cols: T A L U X F P C
[154 122  93 143 165 103  93 162]  zipos
[ 96 122  94 100 166 154 143 165]  fekem
[100  96  93 165 143 154 166 122]  goz
down: [ 96 100]
T
next: [143 154 166]
[122]
next: [122  93 143 165 103]
[93]
next: [154 122  93 143]
[165]
order: [143 165  96 122  94 100 166 154]
fekem
order: [ 93  96 100 122 143 154 165 166]
goz

cols: W S H N J B
[137 149 114 143 103 114] -> dutas
[119 115 119 135 117  92] -> lene
[128 143 126 113 119 138] -> kufep
down: [115 143]
S
next: [126 113]
[119]

cols: M K V E D G Q
[156 130  85 149 143 123 125] = beda
[157  85 125 143 130 123 149] = rifu
[142 109 133 137 135 120 131] = ranag
[142 109 133 137 133 120 131] = gime
[ 87 120 157 128 144 133 145] = zuf
[152  96 135 142 136 116 135] = lod
[157  86 128 144 133 120 145] = pimu
order: [145 133 144 128 157 120  87]
zuf
next: [144 133 120]
[145]
order: [ 86 120 128 133 144 145 157]
pimu
asked: [157  86 128 144 133 120 145]
pimu
order: [149 123 130 143 125  85 157]
rifu
down: [142  87]
M

cols: zura rekin liba bato Kedem
[131 134 132 107 171] : Vife
[129 109 101 132 158] : sota
[126 121 129 113 122] : Nad
[131 127 133 128 154] : zutiz
[123 148 149 146 107] : mam
[131 146 140 120  94] : Kepu
[125 143 135 133  93] : Ruk
down: [107 132 113 128 146]
bato
order: [131 146 120 140  94]
Kepu

cols: Lika dekuv zar geruv Madas vupel dar Lag
[135 120 125 137 124 133 120 120] -> Papot
[125 140 117 142 135 124 123 129] -> Rotar
[128 122 123 128 126 128 128 126] -> Zaru
[120 123 134 135 118 120 127 128] -> mobub
[122 123 122 123 131 126 129 128] -> Zenub
[126 136 120 138 133 126 124 128] -> bibar
[133 101 100 135 125 131 130 123] -> Somun
[151  98 115 145 111 139 109 100] -> Fup
[105 114 108 110 147 123 137 135] -> tor
[139 143 150 143 140 141 143 144] -> repe
[131  94  90 142 128 132 131 124] -> buge
[134 131 135 130 113 125 119 119] -> sut
next: [125 140 117]
[142]
next: [ 94  90 142 128 132]
[131]
down: [142 128 135 123 138 135 145 110 143]
geruv

cols: pipo sazon lebo nada Gefo
[122 125 139 134 122] -> lora
[151 136 114 143 137] -> nemir
[122 125 139 136 149] -> veleb
[156 126 108  97 114] -> sopi
[134 135 123 124 126] -> lol
[152 134 130 135 131] -> Vavap
[128 135 120 134 149] -> lopor
next: [136 114 143]
[137]
order: [120 128 134 135 149]
lopor
asked: [122 125 139 134 122]
lora
next: [114 143]
[137]
down: [114 139 108]
lebo

cols: sumeg gisi muro dubi pipu Sib
[109  90 155 116 126 147] -> kisaz
[104 172 117 135 135 135] -> Nibo
[ 90 111 142 130 124 131] -> Bufir
[150 120  89 137 113 133] -> zas
[110 155 126 137 139 137] -> kef
[107 146 124 126 110 122] -> bedo
[149 150 153 124 115 124] -> zedok
[108 143 155 116 126 121] -> vil
[160 109 150 130 117 125] -> tir
[127 127 118 138 148 144] -> vusut
[ 96 147 143 136 139 136] -> besab
asked: [108 143 155 116 126 121]
vil
down: [147 135 131 133 137 122 124 121 125]
Sib
down: [133 137 122]
Sib

cols: lofe reveb Tiv Bif
[133 135 123 121] = Guvu
[131 128 166 163] = Tonu
[166 131 128 162] = Nuz
[131 128 109 163] = Nir
[131 128 127 129] = bizoz
order: [128 162 166 131]
Nuz
order: [128 131 163 166]
Tonu
asked: [131 128 166 163]
Tonu
order: [128 131 162 166]
Nuz
down: [133 131]
lofe
down: [135 128]
reveb

cols: dami vidos poz Zoret zemi Gop mozod visu defip
[127 130 137 125 150 128 110 120 131] : fut
[127 130 137 125 150 128 110 120 140] : vedu
[125 109 122 128 120 135 122 129 143] : zorib
[128 121  89 126 135 128 139 117 129] : pes
[128 119 116  94 134 129 106 143 136] : fibez
[119 126 116 150 112 121 126 127 141] : Liv
[119 116  94 134 132 128 110 125 136] : gom
[127 130 137 125 150 128 110 106 127] : moke
[128 137 140 125 130 127 121 110 150] : pinuv
down: [117 143 127 125]
visu
asked: [127 130 137 125 150 128 110 120 140]
vedu
next: [119 116  94 134 129]
[106]
down: [125 128 126  94 150 134]
Zoret
order: [110 120 125 127 128 130 137 140 150]
vedu
order: [ 94 106 116 119 128 129 134 136 143]
fibez

cols: nage toki Lal dus Fupo gar Mepo lave Moso nisu
[122 123 119 126 137 124 115 135 130 113] -> kevu
[131 133 133 132 132 133 131 132 132 132] -> befib
[132 132 132 132 132 133 132 131 134 132] -> zisul
[134 132 131 132 132 132 133 133 132 132] -> tason
[123 123 119 126 137 124 115 135 130 113] -> vam
order: [132 134 131 132 133 132 132 132 132 132]
zisul
order: [131 134 132 132 132 132 132 132 133 132]
zisul
order: [132 132 132 132 132 133 132 134 133 131]
tason
down: [132 132 113]
nisu

cols: lib kalav gasi tate Goli bim Mova Fadi
[127 122 138 121 125 136 120 149]  satu
[128 133 116 133 133 119 133 107]  Bikud
[134 120 110 121 134 143 111 138]  kip
[104 119 137  95  96 143  86 130]  pela
[131 127 127 126 131 130 126 128]  tem
[ 95 132 139 149  98 108 149 125]  Rapuz
[130 136 112 137 136 115 135  97]  Luda
[139 149  98 125 108 132 149  96]  ves
next: [132 139 149  98]
[108]
down: [133 134]
Goli
down: [136 149]
kalav
order: [ 95  98 108 125 132 139 149 149]
Rapuz
next: [121 134 143]
[111]

cols: rarum linap sazo Did beto
[152 130 118 127 132]  Kodeg
[ 93 108 100 128  95]  gekig
[121 122 130 130 124]  mokas
[109 137 138 121 120]  mis
order: [118 127 130 132 152]
Kodeg
next: [122 130 130]
[124]

